[124 118 106 131 105 147 127] 147, 131

[[106 140 121 112 124 135]
 [127 126 109 120 117 121]] 140, 135

[[106 140 120 132 136 140 135]
 [122 115 124 131 131 128 138]
 [ 98 126 141 137 116 152 145]] 152, 145

[[131 124 106 135 141 148]
 [122 126 131 123 131 135]] 148, 141

[114 147 100 133 148] 148, 147

[126 129 126 104 114 148] 148, 129

[149 121 148 135] 149, 148

[129 147 146 157 127 133 127] 157, 147

[111 118 104 119] 119, 118

[131 104 157 132 147 137 101] 157, 147
---
[[133 137 123  99 130 141 125]
 [134 136 117 100 131 141 125]] --> 117

[[119 146 145 114 149]
 [120 148 131 120 106]] --> 120

[153 129 147 137 144 142] --> 129

[[130 136 122 117]
 [141 148 125  99]] --> 117

[142 128 146  99 129 138] --> 128

[125 124 124 127 136 145 101] --> 124

[[141 156 123 119]
 [147 148 106 120]] --> 119

[[136 153 119 102]
 [149 113 113 103]] --> 102

[[140 140 134 109]
 [113 141 152 109]] --> 109

[[111 112 128 117 135]
 [146 146 128 102 129]
 [124 124 128 100 107]] --> 124
---
[[100 141 113 144]
 [134 123 140 122]
 [124 118 133 139]] yields 124

[[132 130 128 149 128 129 127]
 [145 104 128 105 130 125 131]] yields 145

[102 118 107 150 151 119 104] yields 102

[[108 109 124 119 122 138 147]
 [148 128 129 135 121 124 104]] yields 148

[[121 144 102 114]
 [128 127 143 126]] yields 128

[[124 131 132 119 107 119]
 [120 131 132 119 107 113]
 [124 131 132 124 127 131]] yields 124

[128 150 127 104] yields 128

[[146 152 127 125]
 [136 135 128 129]] yields 136

[[142 139 128 108 138]
 [134 146 126 146 133]
 [147 140 134 107 137]] yields 147
---
array([[123, 120, 142, 123, 114, 122, 147],
       [129, 130, 129, 129, 131, 129, 127],
       [148, 150, 115, 140, 154, 144, 106]]) --> 129

array([[138, 111, 142, 112],
       [132, 127, 155, 111]]) --> 132

array([[155, 115, 122, 154, 129],
       [126, 128, 128, 134, 127]]) --> 126

array([[128, 128, 128, 127, 128, 128],
       [157, 116, 112, 109, 106, 130],
       [138, 147, 108, 144, 104, 116]]) --> 157

array([[117, 130, 110, 102],
       [139, 126, 146, 154],
       [117, 130, 110, 102]]) --> 139

array([[147, 102, 145, 102],
       [116, 117, 122, 120]]) --> 116

array([[129, 135, 143, 150, 138, 133, 114],
       [133, 130, 141, 144, 140, 138, 115],
       [128, 137, 125, 127, 124, 115, 149]]) --> 133
---
[129 106 122 132 102 106] -> 129

[[153 122 112 112]
 [125 124 148 142]
 [126 117 129 141]] -> 126

[[139 111 133 113 103 110 135]
 [131 112 133 107 102 117 130]] -> 131

[[112 115 136 137 109 135]
 [112 115 136 137 104 149]] -> 112

[101 125 136 116 135 157 128] -> 101

[151 107 137 103 108 122] -> 151

[136 125 133 128 104 104] -> 136
---
[[113 117 145 134 153 123 136]
 [123 112 128 121 144 151 142]
 [125 130 120 135 137 129 130]] gives 125

[[103 132 118 138 128]
 [141 135 123 109 107]
 [120 139 129 100 141]] gives 120

[[126 106 151  98 151]
 [151 140 138 109 124]
 [141 123 129 122 105]] gives 141

[[122 112 136 104 111]
 [134 135 102 116 138]
 [132 128 113 140 132]] gives 132

[[124 142 124 130 124]
 [148 154 121 149 139]
 [133 150 115 138 134]] gives 133

[[127 131 128 126 129 131 128]
 [127 123 128 126 128 128 128]
 [128 102 129 127 130 126 132]] gives 128

[[147 142 144 143]
 [127 151 143 158]
 [145 143 144 142]] gives 145
---
[[138 128 134 148 136 136 128]
 [139 125 147 150 144 155 131]
 [136 137 137 144 139 130 129]] Out: 136

[[123 142 122 146]
 [125 137 106 140]
 [125 137 107 140]] Out: 122

[[145 149 108 119 148 128 145]
 [133 111 138 129 116 145 106]
 [135 136 129 118 130 127 127]] Out: 128

[[146 125 131 123 136 112]
 [132 128 125 129 137 147]
 [126 137 135 105 138 131]] Out: 136

[[154 127 124 108]
 [156 124 125 104]
 [154 126 124 107]] Out: 124

[[116 116 158 120]
 [127 123 150 125]
 [119 117 141 120]] Out: 158

[[144 122 130 139 128  99 136]
 [139 118 129 139 127 120 130]
 [122 143 125 110 127 144 145]] Out: 99

[[120 136 125 143 120]
 [134 106 140 135 133]
 [124 137 126 143 122]] Out: 143
---
[150 127 154 133] ⇒ 127
[107 114 113 106] ⇒ 114
[134 116 136 105] ⇒ 116
[131 121 104 124] ⇒ 121
[110 145  99 144] ⇒ 145
[122 136 113 151] ⇒ 136
[123 156 151 148] ⇒ 156
---
[104 109 103 147 106 121 133] ⇒ 104, 133

[156 111 116 150 140] ⇒ 156, 140

[[143 105 154 110 113]
 [103 138 109 144 127]
 [108 151 134 116 152]] ⇒ 143, 152

[122 142 100 116 109] ⇒ 122, 109

[[130 127 133 131 135 125 113]
 [128 127 120 124 103 125 133]] ⇒ 130, 133

[[122 136 105 143 120 139 124]
 [133 133 117 103  99 103 106]] ⇒ 122, 106

[[129 120 155 108]
 [104 141 150 110]] ⇒ 129, 110
